[165 116 -130 50 340 -22 -180 -170 357 34]
[70 77 -291 -10 -62 116 172 -159 -244 18]
[3 -391 25 -15 23 72 -261 575 -619 -562]
[-51 -75 114 -152 184 16 56 338 108 -6]
[165 -291 -12 93 28 -54 -252 258 -329 -27]
[41 -255 -73 216 -78 -375 -66 133 -106 8]
[99 -159 -164 -100 212 -504 -301 -77 -378 -77]
[131 -67 -96 194 -2 -90 -207 382 52 -161]
[-55 240 51 231 141 428 19 352 -361 -283]
[-66 -374 87 -91 48 -196 -348 90 -326 -167]
[138 134 -43 462 313 136 81 382 -105 -346]
[-137 154 181 231 -375 -6 86 482 -150 -263]
[-98 76 155 333 397 -275 -63 647 77 -257]
Indices start at 0.
Give the bottom-left entry.
Answer: -98
Give the entry in row 2 and column 2.
Answer: 25
Give the entry directly below 482.
Answer: 647
Give the entry in the top-left corner.
Answer: 165
Give the entry in row 2 and column 0.
Answer: 3
Give the entry in the bottom-right corner.
Answer: -257
Give the entry in the top-right corner.
Answer: 34
Give the entry at row 0, column 2.
Answer: -130
Give the entry just right of 41.
Answer: -255
The entry just right of 172 is -159
Give the entry just left of the smallest entry.
Answer: 575
Give the entry directly above -562.
Answer: 18
Give the entry directly above the largest entry.
Answer: 482
Give the entry just right of -78.
Answer: -375
Give the minimum.
Answer: -619
The entry just right of -2: -90
Give the entry just right of the smallest entry.
Answer: -562
The entry at row 1, column 0 -> 70
The entry directly below 141: 48
The entry just right of the largest entry -> 77
The entry just right of -55 -> 240
The entry in row 0 and column 1: 116
The top entry of the column that holds the largest entry: -170
The entry in row 2 and column 1 -> -391
The entry just left of 86: -6
The entry just left of 184 -> -152
Give the entry just right of -301.
Answer: -77
The entry just left of -283 -> -361
The entry just left of -161 is 52

Read these off the grid that follows. Indices start at 0.
1) What is the entry in the top-right corner?
2) What is the entry just left of -0.097?
3) What is the bottom-right entry?
4) What is the entry in row 0 and column 0?
5) What is the entry just right of the largest entry?
6) What is the entry at row 0, column 1?
7) What is the entry in the bottom-left corner?
8) What is the entry just left of the largest entry?
[[-0.811 -0.880  0.460 -1.669  0.177 -1.192]
 [-0.248 -0.283  0.367  0.491 -0.348 -0.838]
 [ 0.475  0.595 -1.156  0.627 -0.812 -0.051]
 [ 0.630  0.717 -1.431  0.509  0.906 -0.036]
 [-0.076  0.020 -1.636  0.686 -0.836  1.947]
 [ 0.303  0.305 -0.828  0.346 -2.895  0.539]
 [-0.567 -0.824  1.553 -0.616  0.235 -3.024]
 [-1.657 -0.301  0.866  0.168 -1.363 -0.814]
 [-0.221 -0.254 -0.097 -0.142 -0.880 -0.680]
 [-1.185 -1.390  0.749 -0.425  0.148 -0.284]
 [-0.227 -0.221 -0.386 -0.686 -1.249  0.409]
 [ 0.426  0.362 -0.273  2.145 -0.980 -1.813]
 [-0.147  0.047 -0.313  0.155 -0.647 -0.660]
 [-0.988 -0.098  0.176 -0.490 -0.915 -0.831]
 [-0.588 -0.063  0.063  0.305 -0.877 -0.706]
 [-0.069 -0.026 -0.679 -0.607  1.710 -0.309]]
1) -1.192
2) -0.254
3) -0.309
4) -0.811
5) -0.980
6) -0.880
7) -0.069
8) -0.273

m =
[[ -42  146   47  110  134 -273   87]
 [  22   68  -84   35  -60   77  -16]
 [-123  187 -276  314   70  -35 -382]
 [  -2  124  334  123  155 -392  -15]
 [ -72  -31 -172  110  112  143   63]
 [-297   81  198  112 -359   26   59]
 [ -36   -8 -170  186  191   23 -212]
 [ 341  210 -422  -92 -219  332 -193]
 [  30 -304  -12  -39  -38  139  166]
 [-508  -16  239   37 -239  204   97]
 [  15  -74 -136 -101 -246   14 -114]
 [ -91   53  178   17  -41  -16   26]]
Indices start at 0.
The entry at row 2, column 1: 187
The entry at row 1, column 0 -> 22
The entry directly above -193 -> -212
The entry directly above -239: -38
The entry just left of -246 is -101
The entry at row 0, column 1 -> 146
The entry in the top-left corner is -42
What is the bottom-left entry? -91
What is the entry in the top-right corner? 87
What is the entry at row 2, column 0? -123
The entry directly below -15 is 63
What is the entry directly above the largest entry? -36
The entry just right of 22 is 68
What is the smallest entry? -508
The entry directly below the smallest entry: 15
The entry directly above -136 -> 239
The entry just left of -304 is 30
The entry directly below 81 is -8
What is the entry just left of -212? 23
The entry directly below -39: 37
The entry just left of 210 is 341
What is the entry directly above -31? 124
The entry in the bottom-right corner is 26
What is the entry just right of the largest entry? 210
What is the entry just right of -304? -12
The entry at row 1, column 2 -> -84
The entry in row 0 and column 2: 47
What is the entry just right of the smallest entry? -16
What is the entry just left of 332? -219
The entry just right of -101 is -246

B =
[[ 490 -419  -34  -59  110  460]
 [-425  579  740  735  161  901]
 [ 450 -365 -669 -669   34  216]
 [-310  419  -71  -78  535  102]
 [ -53 -277  -40 -225 -107 -229]
 [ 349 -264 -378 -309 -337 -492]]
Rows and columns are numbered from 0.
Which number is the entry in row 0 and column 1?
A: -419
Which number is the largest entry?
A: 901
Which number is the entry directly above -277?
A: 419
Which number is the entry directly below -425?
A: 450
Which number is the entry at row 0, column 2?
A: -34
Which number is the entry in row 0 and column 0?
A: 490
The bottom-right entry -> -492
The entry directly below 34 is 535
The entry just left of the largest entry -> 161
Which number is the entry in row 2 and column 2?
A: -669
Which number is the entry directly below -40?
A: -378
The bottom-left entry: 349
The entry just right of -40 -> -225
The entry directly above -78 is -669
The entry just right of -309 is -337

Read these off the matrix that follows. Rows and columns are numbered from 0.
1) Read off the bottom entry of the column that holds the largest entry.
2) Read off the entry at row 1, column 0.
3) Read off the entry at row 0, column 2.
4) Read off the entry in row 0 and column 1.
5) Read off the entry at row 0, column 0.
6) Read off the entry in the bottom-left corner.
7) Read off the entry in the bottom-right corner.
8) Read off the entry at row 2, column 0.
[[4 3 4 5 4 3 4 3 5 3 3]
 [4 3 4 2 2 5 5 1 4 4 2]
 [4 4 2 3 2 4 2 4 3 7 6]
 [4 5 3 5 5 6 2 3 2 3 4]
 [5 4 2 3 4 3 3 5 3 4 5]
 [5 2 3 3 2 5 5 2 6 2 3]
 [3 5 5 5 5 5 4 5 3 8 6]
 [5 3 3 4 4 4 5 3 5 3 3]]
1) 3
2) 4
3) 4
4) 3
5) 4
6) 5
7) 3
8) 4

A = [ 488  217   17 -184]
The first entry from the right -> -184
The 3rd entry is 17
What is the entry just right of 488? 217

Questions about the row below.
1) Which number is the second entry from the left?
2) Which number is the 1st entry?
3) Which number is the second entry from the end?
(8, 5, 0, 7, 3)
1) 5
2) 8
3) 7

W =
[[ -41  199  -38 -182  118  133 -168  -67]
 [-468 -246  147  436  415  111 -279 -470]
 [-248 -139  267  112 -275  -76  281   42]
 [ -37  186  100 -150 -146  106  181  -50]
 [-120 -220 -192  -57  107  213  194   80]
 [ 511  281 -251 -510 -224  305  506  159]
 [ 397 -307    2  282 -392  248   63 -334]
 [ 454  108 -318 -508 -297  129  462  442]
 [-433 -323  -84  175  375  432  322   94]
 [-188  227  -64 -158  241 -111 -112  239]
 [ 132  137 -280  160  114 -283  178   98]
 [-121 -280 -123  176  269   60 -222 -252]
 [ 158  115 -206  -22  214  -76 -187  153]
 [ 162  -26 -195 -195  -34  159  212   84]]
Which number is the entry directly above the smallest entry?
Answer: -57
The maximum is 511
Which number is the largest entry in the last row?
Answer: 212
Which number is the entry in the top-left corner?
Answer: -41
Which number is the entry just left of 80?
Answer: 194
The largest entry in the first row is 199
Which number is the entry just right of the smallest entry?
Answer: -224
The entry just left of 322 -> 432
Which number is the largest entry in the last column?
Answer: 442
Which number is the entry in the bottom-right corner?
Answer: 84
Which number is the entry directly above 181?
Answer: 281
The second entry on the diagonal from the top-right corner -> -279
The third entry on the main diagonal: 267
Which number is the entry just left of 108?
Answer: 454
Which number is the entry directly below -251?
Answer: 2
Which number is the entry in the bottom-left corner?
Answer: 162
Which number is the entry directly below the largest entry?
Answer: 397
Which number is the top-right entry?
Answer: -67
Which number is the entry directly below -508?
Answer: 175
Which number is the second largest entry?
Answer: 506
The entry just right of -34 -> 159
The entry just right of 162 -> -26
Which number is the entry directly above 112?
Answer: 436
Which number is the entry directly below 267?
Answer: 100
The entry just right of 112 is -275
Which number is the entry just left of -67?
Answer: -168
The entry directly below -57 is -510
The entry directly below 63: 462
The entry directly above the largest entry is -120
Which number is the entry directly below the smallest entry?
Answer: 282
